Below are the code and all the weights of a small trained network. Each question names an input and a class and asks about switching units off, where a switched-off unit gives its printed mean instead of its output.

import numpy as np


def w(rows, s, z=0):
    codes = np.array(rows[::2]) - 128.0
    scale = np.full(codes.shape[1], s)
    scale[-1] = z or s
    return codes * scale


def norm(h):
    return h / np.sqrt((h * h).mean(-1, keepdims=True) + 1e-5)


def f(y):
    return y / 2 * (1 + np.tanh(0.7978845608 * (y + 0.044715 * y**3)))


def log_softmax(a):
    a = a - a.max(-1, keepdims=True)
    return a - np.log(np.exp(a).sum(-1, keepdims=True))


def net(x, mask):
    res = np.array(x, float).reshape(1, 3) / 4 @ E
    u = 0
    for l in range(2):
        y = f(norm(res) @ A[l][:, :-1].T + A[l][:, -1])
        res = res + np.where(mask[u : u + 4], y, B[l][:, -1]) @ B[l][:, :-1]
        u += 4
    return log_softmax(norm(res)[-1] @ U[:, :-1].T + U[:, -1])


A, B = {}, {}
E = w([
[150,63,135,152,214,103],'x0',
[75,139,217,87,159,181],'x1',
[141,112,90,117,109,254],'x2',
],0.0093)
A[0] = w([
[195,120,110,199,108,186,86],'L0N1',
[8,114,157,121,117,90,5],'L0N2',
[192,195,92,253,103,33,133],'L0N3',
[209,118,73,160,189,204,107],'L0N4',
],0.0072,0.0026)
B[0] = w([
[135,227,104,146,98,110,172],'L0N1',
[122,114,53,168,254,87,152],'L0N2',
[140,21,165,108,132,199,254],'L0N3',
[95,125,71,58,185,125,208],'L0N4',
],0.0084,0.0045)
A[1] = w([
[133,202,136,113,144,88,255],'L1N1',
[66,218,164,159,162,84,250],'L1N2',
[161,107,71,118,75,148,8],'L1N3',
[150,42,168,64,2,65,76],'L1N4',
],0.0096,0.00096)
B[1] = w([
[112,141,80,254,127,165,159],'L1N1',
[95,93,120,196,146,140,231],'L1N2',
[90,164,101,152,132,89,223],'L1N3',
[175,173,159,101,170,167,253],'L1N4',
],0.014,0.0039)
U = w([
[166,185,159,33,187,158,253],'0',
[118,214,49,162,100,147,108],'1',
[95,148,90,250,148,130,72],'2',
[61,157,157,77,59,169,141],'3',
[190,74,159,108,153,98,92],'4',
[118,131,35,102,172,109,103],'5',
[64,92,157,170,155,47,127],'6',
],0.012,0.0021)

Each question gives the input, the list of numbers given to net, and the class t.
The units are the neurons (one row each of A and B). Each row of codes is followed by its name. A weight is (code - 128) times the scale printed after its matrix; where a second scale follows, it is the last column's (A, B and U).
mask holds one flag per neuron, layer by layer. A switched-off neuron (its flag False) gives its mean, the last column of its row in B, instead of its output. The means were averaged over made-up inputs and are rounded, as every weight is.
A unit's drop is (log p(t) with every unit on - log p(t) with that unit switched off) / (log p(t) with every unit on - log p(t) with every unit switched off).
The circuit of an input: a set's keep is (log p(t) with only the set's units on - log p(t) with every unit switched off) / (log p(t) with every unit on - log p(t) with every unit switched off). Starting from all 8 units, units are removed one at a time, each time the one whose removal leaves the highest keep (on an exact tie, the one counted first), for as long as the keep stays at least 0.8.
circuit, biggest first: the units of the circuit, biggest drop first
most important unit: the unit with the biggest drop
k most important neurons: the k neurons with the biggest drops, biggest first
k most important neurons of layer l: the k neurons of layer l with the biggest drops, biggest first
drop of u: that unit's drop, to one decimal
input [-5,0,-4], class 0: circuit, biggest first => (L1N4)
input [-2,7,-1], class 2: 3 most important neurons => (L0N3, L1N2, L0N2)
input [0,-1,1], class 1: 2 most important neurons of layer 1 => (L1N2, L1N1)
input [-4,0,-5], class 0: 2 most important neurons => (L0N3, L1N4)
input [-2,-8,-8], class 0: circuit, biggest first => (L1N4, L0N3)
input [-6,-8,-7], class 0: 2 most important neurons => (L1N4, L0N3)
input [-8,-6,-8], class 0: circuit, biggest first => (L0N3, L1N4)
input [-1,7,-6], class 2: circuit, biggest first => (L1N1, L0N3)
input [6,-5,-2], class 4: 2 most important neurons of layer 0 => (L0N3, L0N2)
input [-3,1,-3], class 2: 2 most important neurons => (L0N2, L1N1)
input [-3,3,-2], class 2: 2 most important neurons => (L0N3, L1N1)
input [-1,-1,-1], class 0: drop of L0N3 => -0.1
input [2,-5,-6], class 4: drop of L0N2 => -0.1
input [4,-7,-2], class 4: drop of L0N3 => 0.5
input [-5,3,-2], class 2: drop of L1N4 => 0.0
input [-5,7,-7], class 2: most important unit => L1N1
